Here is a tiny trained network, its code and every weight. The questions are about switching its units off for an input and a class, where a switched-off unit gives its printed mean instead of its output.

import numpy as np


def w(rows, s, z=0):
    codes = np.array(rows[::2]) - 128.0
    scale = np.full(codes.shape[1], s)
    scale[-1] = z or s
    return codes * scale


def norm(h):
    return h / np.sqrt((h * h).mean(-1, keepdims=True) + 1e-5)


def f(y):
    return y / 2 * (1 + np.tanh(0.7978845608 * (y + 0.044715 * y**3)))


def log_softmax(a):
    a = a - a.max(-1, keepdims=True)
    return a - np.log(np.exp(a).sum(-1, keepdims=True))


def net(x, mask):
    res = np.array(x, float).reshape(1, 8) / 4 @ E
    u = 0
    for l in range(3):
        y = f(norm(res) @ A[l][:, :-1].T + A[l][:, -1])
        res = res + np.where(mask[u : u + 9], y, B[l][:, -1]) @ B[l][:, :-1]
        u += 9
    return log_softmax(norm(res)[-1] @ U[:, :-1].T + U[:, -1])


A, B = {}, {}
E = w([
[55,93,81,96,57,86,75,153,84,94,78,87],'x0',
[130,90,126,113,115,92,116,193,125,129,147,132],'x1',
[55,144,78,25,130,52,62,107,86,139,122,158],'x2',
[110,141,101,110,98,98,90,138,130,154,145,110],'x3',
[147,56,107,85,127,178,112,190,147,174,199,56],'x4',
[67,96,131,182,185,110,49,112,180,82,196,107],'x5',
[126,145,187,149,164,197,92,167,60,75,135,87],'x6',
[102,1,186,155,117,21,145,141,132,115,149,178],'x7',
],0.0068)
A[0] = w([
[208,88,137,147,173,188,75,169,169,242,157,43,33],'0.n1',
[130,218,93,31,117,44,127,121,144,158,122,200,18],'0.n2',
[188,185,74,89,66,188,125,140,60,96,96,101,39],'0.n3',
[226,102,145,232,107,174,231,102,148,175,89,239,26],'0.n4',
[108,211,133,174,158,183,85,44,185,120,157,104,43],'0.n5',
[67,192,93,57,151,79,172,102,133,166,135,153,73],'0.n6',
[179,71,85,117,157,223,145,141,120,202,222,132,34],'0.n7',
[110,137,163,134,97,122,215,95,113,138,128,132,99],'0.n8',
[139,71,231,169,253,94,128,154,170,56,155,155,2],'0.n9',
],0.0054,0.0044)
B[0] = w([
[109,154,170,77,111,141,158,199,160,148,167,130,236],'0.n1',
[139,130,166,100,139,76,72,87,66,214,146,159,196],'0.n2',
[117,89,124,128,117,187,105,125,81,101,104,147,200],'0.n3',
[230,132,209,165,73,55,200,120,154,107,76,125,252],'0.n4',
[15,164,194,118,136,101,161,66,162,108,138,65,175],'0.n5',
[111,182,190,122,64,99,141,158,110,168,130,161,174],'0.n6',
[109,152,159,96,102,151,137,201,165,121,180,132,206],'0.n7',
[162,154,76,162,189,123,173,173,109,152,111,132,144],'0.n8',
[172,105,108,145,82,216,97,97,2,54,182,194,210],'0.n9',
],0.0075,0.0034)
A[1] = w([
[96,201,109,167,205,121,101,59,173,101,127,66,8],'1.n1',
[151,29,142,189,254,166,85,129,75,103,162,199,28],'1.n2',
[97,113,124,91,92,164,42,108,106,120,162,133,116],'1.n3',
[117,47,127,144,94,52,110,103,165,106,148,101,65],'1.n4',
[85,30,66,155,112,42,90,160,156,127,130,128,2],'1.n5',
[122,155,101,82,150,102,110,117,146,180,92,201,30],'1.n6',
[92,91,136,167,82,123,134,146,126,75,161,104,105],'1.n7',
[173,121,104,94,159,188,121,167,206,168,167,95,40],'1.n8',
[58,208,130,155,167,125,136,81,158,137,129,119,20],'1.n9',
],0.0075,0.0038)
B[1] = w([
[2,132,156,189,238,163,121,95,157,188,103,124,178],'1.n1',
[116,176,134,135,49,119,124,99,88,70,185,195,234],'1.n2',
[181,133,116,169,137,121,244,137,132,136,52,136,252],'1.n3',
[123,104,88,121,178,139,140,205,149,66,44,131,221],'1.n4',
[74,10,47,103,214,120,123,220,219,34,32,215,238],'1.n5',
[139,112,68,114,97,109,96,85,128,186,190,128,188],'1.n6',
[128,133,106,86,160,112,159,102,153,133,166,176,223],'1.n7',
[104,84,190,65,150,118,153,175,112,130,188,109,244],'1.n8',
[94,152,136,140,202,142,42,102,174,143,108,103,167],'1.n9',
],0.0074,0.0029)
A[2] = w([
[79,121,150,216,125,148,75,66,139,89,209,157,114],'2.n1',
[127,148,85,82,110,46,68,83,103,215,129,166,1],'2.n2',
[137,117,132,77,124,146,160,178,188,157,245,63,18],'2.n3',
[85,113,199,156,156,133,74,101,150,163,116,151,95],'2.n4',
[129,170,182,226,188,85,194,108,178,150,80,100,104],'2.n5',
[254,180,159,151,112,81,177,116,164,130,92,106,38],'2.n6',
[97,141,112,94,72,204,83,138,50,114,59,99,50],'2.n7',
[140,123,66,67,174,100,163,94,124,115,151,133,129],'2.n8',
[97,141,69,95,137,69,111,137,122,166,108,200,89],'2.n9',
],0.0074,0.0034)
B[2] = w([
[132,180,63,155,108,149,108,51,30,83,207,103,206],'2.n1',
[185,183,134,57,63,75,30,56,97,254,157,154,209],'2.n2',
[96,175,204,42,127,138,95,196,152,118,203,101,253],'2.n3',
[104,151,75,138,115,171,109,94,141,146,136,109,147],'2.n4',
[105,72,159,180,165,137,162,57,159,177,84,86,220],'2.n5',
[150,10,208,174,137,113,157,91,203,127,65,152,220],'2.n6',
[195,176,48,154,166,109,171,161,124,158,136,51,193],'2.n7',
[144,128,176,163,111,124,72,158,140,131,78,110,146],'2.n8',
[138,96,123,110,81,137,42,125,178,166,138,163,214],'2.n9',
],0.0078,0.0045)
U = w([
[149,129,126,171,81,132,130,79,51,21,221,209,158],'0',
[19,186,110,181,192,174,100,30,148,145,127,62,132],'1',
[107,140,203,34,134,168,151,232,182,132,223,82,182],'2',
[153,157,101,60,68,48,40,85,133,247,95,162,156],'3',
[206,66,212,194,116,112,219,77,186,139,45,146,143],'4',
[184,184,26,129,137,153,175,178,69,139,55,41,7],'5',
[75,31,58,95,129,80,87,204,191,56,60,191,105],'6',
],0.012,0.0022)

Each question gives the input, the list of numbers given to net, and the class t.
The units are the neurons (one row each of A and B). Each row of codes is followed by its name. A weight is (code - 128) times the scale printed after its matrix; where a second scale follows, it is the last column's (A, B and U).
mask holds one flag per neuron, layer by layer. A switched-off neuron (its flag False) gives its mean, the last column of its row in B, instead of its output. The means were averaged over made-up inputs and are rounded, as every weight is.
A unit's drop is (log p(t) with every unit on - log p(t) with that unit switched off) / (log p(t) with every unit on - log p(t) with every unit switched off).
The circuit of an input: a set's keep is (log p(t) with only the set's units on - log p(t) with every unit switched off) / (log p(t) with every unit on - log p(t) with every unit switched off). Starting from the 12 units with the biggest drops (on a tie, the unit counted first), units are removed one at a time, each time the one whose removal leaves the highest keep (on an exact tie, the one counted first), for as long as the keep stays at least 0.8.
circuit, biggest first: the units of the circuit, biggest drop first
k most important neurons: the k neurons with the biggest drops, biggest first
k most important neurons of layer l: the k neurons of layer l with the biggest drops, biggest first
drop of u: that unit's drop, to one decimal
input [6,5,-1,-5,-3,6,7,4], class 0: circuit, biggest first : (0.n9)
input [-3,5,5,-6,3,-5,1,1], class 3: 2 most important neurons : (2.n2; 0.n1)
input [-1,1,5,8,-3,-7,8,-5], class 5: 2 most important neurons : (0.n3; 2.n7)
input [-4,0,5,0,-5,-2,3,5], class 3: circuit, biggest first : (2.n2; 0.n2)
input [-8,2,-2,-6,6,1,-1,7], class 0: 2 most important neurons : (0.n9; 1.n2)
input [-3,3,7,2,3,-1,6,1], class 3: 2 most important neurons of layer 1 : (1.n8; 1.n4)
input [5,-3,-6,-7,0,7,-8,7], class 6: 2 most important neurons : (1.n5; 1.n4)
input [4,-3,-6,-6,0,-1,6,3], class 0: 2 most important neurons : (0.n9; 1.n2)
input [-6,3,-8,-3,5,4,-3,3], class 2: 3 most important neurons : (0.n1; 0.n7; 2.n3)
input [7,-6,-1,0,7,-4,1,3], class 6: 2 most important neurons of layer 0 : (0.n9; 0.n6)
input [8,4,-3,-4,5,-6,6,5], class 6: 2 most important neurons of layer 1 : (1.n5; 1.n7)
input [6,7,-4,-1,-7,3,7,-6], class 1: 2 most important neurons : (1.n1; 0.n9)
input [-2,0,0,-2,-3,3,-8,-4], class 1: 2 most important neurons of layer 2 : (2.n5; 2.n4)
input [0,7,5,5,5,1,-4,3], class 6: circuit, biggest first : (1.n5)
input [-4,-8,-1,-1,-7,-1,7,5], class 0: 3 most important neurons : (0.n9; 1.n2; 2.n1)
input [-6,-6,5,-7,-1,8,-8,2], class 1: 3 most important neurons : (0.n5; 1.n1; 1.n9)
input [-7,-5,-4,-6,2,5,0,-3], class 1: 2 most important neurons of layer 1 : (1.n1; 1.n3)
input [-6,-4,-2,-4,0,-2,7,8], class 0: drop of 0.n9 : 1.7
input [-4,5,8,-7,4,8,6,8], class 0: drop of 0.n9 : 0.6
input [6,-5,-3,-8,1,6,6,0], class 0: most important neuron of layer 0 : (0.n9)
input [-8,0,0,-7,2,8,7,1], class 0: drop of 0.n9 : 0.2
input [-6,0,5,4,-2,2,3,-2], class 1: drop of 0.n5 : 0.7
